Here is a tiny trained network, its code and every weight. The questions are about switching its units off for an input and a class, where a switched-off unit gives its printed mean instead of its output.

import numpy as np


def w(rows, s, z=0):
    codes = np.array(rows[::2]) - 128.0
    scale = np.full(codes.shape[1], s)
    scale[-1] = z or s
    return codes * scale


def f(y):
    return y / 2 * (1 + np.tanh(0.7978845608 * (y + 0.044715 * y**3)))


def log_softmax(a):
    a = a - a.max(-1, keepdims=True)
    return a - np.log(np.exp(a).sum(-1, keepdims=True))


def net(x, mask):
    res = np.array(x, float).reshape(1, 6) / 4 @ E
    y = f(res @ A[0][:, :-1].T + A[0][:, -1])
    res = res + np.where(mask, y, B[0][:, -1]) @ B[0][:, :-1]
    return log_softmax(res[-1] @ U[:, :-1].T + U[:, -1])


A, B = {}, {}
E = w([
[154,184,239,75],'x0',
[222,150,84,146],'x1',
[135,108,137,140],'x2',
[126,127,131,130],'x3',
[117,118,92,2],'x4',
[133,119,130,133],'x5',
],0.0099)
A[0] = w([
[83,107,5,145,164],'neuron 0',
[190,125,107,132,104],'neuron 1',
[106,82,132,181,139],'neuron 2',
[206,170,77,132,97],'neuron 3',
[95,175,171,206,113],'neuron 4',
[78,81,93,187,128],'neuron 5',
[172,128,111,119,74],'neuron 6',
[112,193,126,167,98],'neuron 7',
[144,156,186,113,156],'neuron 8',
[53,99,176,136,119],'neuron 9',
[136,104,134,130,209],'neuron 10',
[198,130,116,126,94],'neuron 11',
[168,108,117,78,193],'neuron 12',
[166,196,153,84,87],'neuron 13',
[129,148,114,89,255],'neuron 14',
[73,145,68,108,104],'neuron 15',
[76,81,114,185,123],'neuron 16',
[104,75,64,138,220],'neuron 17',
[144,219,166,131,146],'neuron 18',
[152,116,116,49,169],'neuron 19',
[108,125,83,74,164],'neuron 20',
[185,130,119,122,80],'neuron 21',
[49,99,132,138,85],'neuron 22',
[113,58,124,145,187],'neuron 23',
[120,153,124,211,101],'neuron 24',
[110,120,113,65,113],'neuron 25',
[120,187,101,117,183],'neuron 26',
[133,129,166,184,67],'neuron 27',
[131,140,166,101,144],'neuron 28',
],0.014,0.0076)
B[0] = w([
[115,238,146,113,251],'neuron 0',
[71,114,192,26,158],'neuron 1',
[98,146,160,149,171],'neuron 2',
[58,48,223,68,187],'neuron 3',
[89,121,90,180,186],'neuron 4',
[141,158,113,109,194],'neuron 5',
[107,100,115,85,137],'neuron 6',
[108,24,84,163,140],'neuron 7',
[133,255,81,100,186],'neuron 8',
[95,118,214,80,181],'neuron 9',
[161,161,171,159,166],'neuron 10',
[92,115,158,91,156],'neuron 11',
[76,160,156,206,193],'neuron 12',
[109,128,112,139,175],'neuron 13',
[140,150,164,184,212],'neuron 14',
[116,139,155,109,163],'neuron 15',
[143,144,133,91,182],'neuron 16',
[125,200,152,138,228],'neuron 17',
[92,203,129,142,183],'neuron 18',
[78,137,121,194,208],'neuron 19',
[142,79,104,196,195],'neuron 20',
[100,121,128,74,143],'neuron 21',
[101,117,175,67,159],'neuron 22',
[166,126,130,170,177],'neuron 23',
[82,138,125,135,177],'neuron 24',
[108,94,95,155,175],'neuron 25',
[152,89,197,157,160],'neuron 26',
[94,112,88,128,154],'neuron 27',
[153,169,84,121,166],'neuron 28',
],0.0081,0.012)
U = w([
[25,116,136,2,98],'0',
[123,162,116,157,253],'1',
[54,124,35,203,87],'2',
[147,224,79,94,42],'3',
[179,165,142,156,247],'4',
[137,154,118,144,223],'5',
[179,89,54,127,28],'6',
[206,4,123,86,42],'7',
],0.0096,0.0042)

Each question gives the input, the list of numbers given to net, and the class t.
The units are the neurons (one row each of A and B). Each row of codes is followed by its name. A weight is (code - 128) times the scale printed after its matrix; where a second scale follows, it is the last column's (A, B and U).
mask holds one flag per neuron, in row order. A switched-off neuron (its flag False) gives its mean, the last column of its row in B, instead of its output. The means were averaged over made-up inputs and are rounded, as every weight is.
A unit's drop is (log p(t) with every unit on - log p(t) with that unit switched off) / (log p(t) with every unit on - log p(t) with every unit switched off).
The circuit of an input: a set's keep is (log p(t) with only the set's units on - log p(t) with every unit switched off) / (log p(t) with every unit on - log p(t) with every unit switched off). Starting from the 12 units with the biggest drops (on a tie, the unit counted first), units are removed one at a time, each time the one whose removal leaves the highest keep (on an exact tie, the one counted first), for as long as the keep stays at least 0.8.
units of the circuit, in order: the units of the circuit, biggest drop first
unit that matters most: the unit with the biggest drop
k most important neurons: the k neurons with the biggest drops, biggest first
drop of u: that unit's drop, to one decimal
input [8,2,0,1,3,0], class 3: units of the circuit, in order : (neuron 8)
input [-5,-8,4,3,-8,5], class 0: units of the circuit, in order : (neuron 9; neuron 22)
input [8,2,3,-7,-8,-1], class 2: units of the circuit, in order : (neuron 4; neuron 7; neuron 27)
input [8,8,5,2,-4,-8], class 0: units of the circuit, in order : (neuron 3; neuron 1; neuron 11)
input [-2,5,3,-3,4,2], class 0: 3 most important neurons : (neuron 3; neuron 1; neuron 11)
input [-7,-3,-5,4,2,3], class 3: units of the circuit, in order : (neuron 0; neuron 17)
input [8,-4,-7,-2,-5,-4], class 3: 2 most important neurons : (neuron 8; neuron 18)
input [7,-4,-4,-3,0,0], class 3: units of the circuit, in order : (neuron 8; neuron 3)
input [7,8,-1,-8,-1,-1], class 0: units of the circuit, in order : (neuron 3; neuron 1)
input [-2,5,3,2,8,7], class 2: 3 most important neurons : (neuron 19; neuron 20; neuron 12)
input [2,-2,3,-3,-8,4], class 2: units of the circuit, in order : (neuron 4; neuron 27)
input [-5,-7,0,2,8,-1], class 2: 4 most important neurons : (neuron 20; neuron 25; neuron 19; neuron 3)
input [8,6,2,3,8,6], class 2: 2 most important neurons : (neuron 19; neuron 12)
input [1,-8,6,7,-7,-6], class 0: units of the circuit, in order : (neuron 9)
input [2,-4,-2,-5,-8,-6], class 2: units of the circuit, in order : (neuron 4; neuron 7)
input [-6,-8,1,3,-3,-6], class 0: 2 most important neurons : (neuron 22; neuron 9)
input [-6,-7,-2,-4,8,7], class 2: 4 most important neurons : (neuron 20; neuron 25; neuron 19; neuron 3)
input [8,-5,6,-6,6,-6], class 3: 3 most important neurons : (neuron 8; neuron 28; neuron 3)
input [-5,-2,4,6,3,3], class 4: 2 most important neurons : (neuron 8; neuron 23)
input [6,-3,-5,6,-4,-1], class 3: unit that matters most : neuron 8
input [4,8,2,8,8,1], class 0: 4 most important neurons : (neuron 3; neuron 1; neuron 11; neuron 21)
input [-6,-4,3,8,3,7], class 4: drop of neuron 23 : 0.2
input [-8,3,4,-3,1,-8], class 3: drop of neuron 0 : 0.4
input [4,-1,-5,8,4,-8], class 4: drop of neuron 7 : 0.1
